Below is a small trained network, with its code and all its weights. Each question gives an input and a class and asks what happens when units are switched off, that is, made to give their printed mean instead of their output.

import numpy as np


def w(rows, s, z=0):
    codes = np.array(rows[::2]) - 128.0
    scale = np.full(codes.shape[1], s)
    scale[-1] = z or s
    return codes * scale


def f(y):
    return y / 2 * (1 + np.tanh(0.7978845608 * (y + 0.044715 * y**3)))


def log_softmax(a):
    a = a - a.max(-1, keepdims=True)
    return a - np.log(np.exp(a).sum(-1, keepdims=True))


def net(x, mask):
    res = np.array(x, float).reshape(1, 4) / 4 @ E
    y = f(res @ A[0][:, :-1].T + A[0][:, -1])
    res = res + np.where(mask, y, B[0][:, -1]) @ B[0][:, :-1]
    return log_softmax(res[-1] @ U[:, :-1].T + U[:, -1])


A, B = {}, {}
E = w([
[3,31,218],'x0',
[110,179,220],'x1',
[31,223,69],'x2',
[131,127,127],'x3',
],0.0049)
A[0] = w([
[93,99,143,53],'n1',
[92,206,90,64],'n2',
[152,88,154,81],'n3',
[121,134,138,165],'n4',
[121,49,56,89],'n5',
[128,178,204,59],'n6',
[53,75,140,59],'n7',
[110,124,103,58],'n8',
[79,78,130,80],'n9',
[82,90,142,68],'n10',
[137,121,142,218],'n11',
[145,187,199,107],'n12',
[124,47,10,114],'n13',
[107,108,82,49],'n14',
[83,137,79,139],'n15',
[105,139,103,180],'n16',
[209,88,162,118],'n17',
[126,125,121,194],'n18',
[189,174,93,50],'n19',
[143,186,206,148],'n20',
[188,213,136,30],'n21',
[69,169,98,60],'n22',
[192,191,204,2],'n23',
[93,107,161,41],'n24',
],0.013,0.0037)
B[0] = w([
[157,110,132,140],'n1',
[89,49,174,243],'n2',
[98,88,149,149],'n3',
[127,145,113,163],'n4',
[111,133,202,183],'n5',
[138,126,211,169],'n6',
[181,87,130,238],'n7',
[125,107,153,98],'n8',
[164,118,127,188],'n9',
[165,104,134,175],'n10',
[112,154,84,212],'n11',
[123,139,183,197],'n12',
[127,150,251,246],'n13',
[129,108,173,106],'n14',
[103,106,135,198],'n15',
[113,130,109,194],'n16',
[33,38,134,252],'n17',
[121,144,106,183],'n18',
[194,71,155,234],'n19',
[118,154,169,235],'n20',
[168,84,135,237],'n21',
[90,51,162,195],'n22',
[130,91,192,169],'n23',
[163,92,168,147],'n24',
],0.027,0.0026)
U = w([
[98,88,141,245],'0',
[221,33,118,93],'1',
[1,24,115,63],'2',
[99,191,240,78],'3',
[99,179,33,99],'4',
],0.0078,0.012)

Each question gives the input, the list of numbers given to net, and the class t.
The units are the neurons (one row each of A and B). Each row of codes is followed by its name. A weight is (code - 128) times the scale printed after its matrix; where a second scale follows, it is the last column's (A, B and U).
mask holds one flag per neuron, in row order. A switched-off neuron (its flag False) gives its mean, the last column of its row in B, instead of its output. The means were averaged over made-up inputs and are rounded, as every weight is.
A unit's drop is (log p(t) with every unit on - log p(t) with that unit switched off) / (log p(t) with every unit on - log p(t) with every unit switched off).
The circuit of an input: a set's keep is (log p(t) with only the set's units on - log p(t) with every unit switched off) / (log p(t) with every unit on - log p(t) with every unit switched off). Starting from the 12 units with the biggest drops (on a tie, the unit counted first), units are removed one at a time, each time the one whose removal leaves the highest keep (on an exact tie, the one counted first), for as long as the keep stays at least 0.8.
circuit, biggest first: the units of the circuit, biggest drop first
most important unit: the unit with the biggest drop
top k neurons: the k neurons with the biggest drops, biggest first
drop of u: that unit's drop, to one decimal
input [6,0,-8,-3], class 2: top 3 neurons -> n17, n3, n19
input [-8,7,6,5], class 1: top neuron -> n21
input [-3,2,-3,-3], class 4: top 3 neurons -> n2, n13, n22
input [8,5,8,-4], class 1: circuit, biggest first -> n7, n10
input [-2,-6,7,-4], class 2: top 2 neurons -> n2, n22
input [5,6,2,1], class 3: circuit, biggest first -> n6, n17
input [-7,6,1,-6], class 1: top 3 neurons -> n21, n19, n13
input [-1,7,5,-2], class 3: circuit, biggest first -> n17, n20
input [-3,7,-2,0], class 3: circuit, biggest first -> n20, n12
input [-8,-1,8,-5], class 1: top 2 neurons -> n19, n21
input [-7,-4,8,1], class 2: top 3 neurons -> n2, n22, n15
input [-4,-8,7,-7], class 3: top 3 neurons -> n13, n17, n5
input [-5,-1,8,3], class 2: top 2 neurons -> n2, n22
input [8,-5,5,4], class 1: most important unit -> n7
input [-7,-1,5,3], class 1: top 3 neurons -> n19, n21, n17
input [-8,2,1,-3], class 1: top 2 neurons -> n19, n21
input [8,-5,-6,0], class 1: top 3 neurons -> n7, n9, n10
input [1,5,-7,-6], class 2: drop of n24 -> 0.0
input [4,7,-3,5], class 3: drop of n22 -> 0.1
input [-6,-3,8,3], class 2: circuit, biggest first -> n2
input [-3,-8,1,1], class 3: drop of n13 -> 0.5
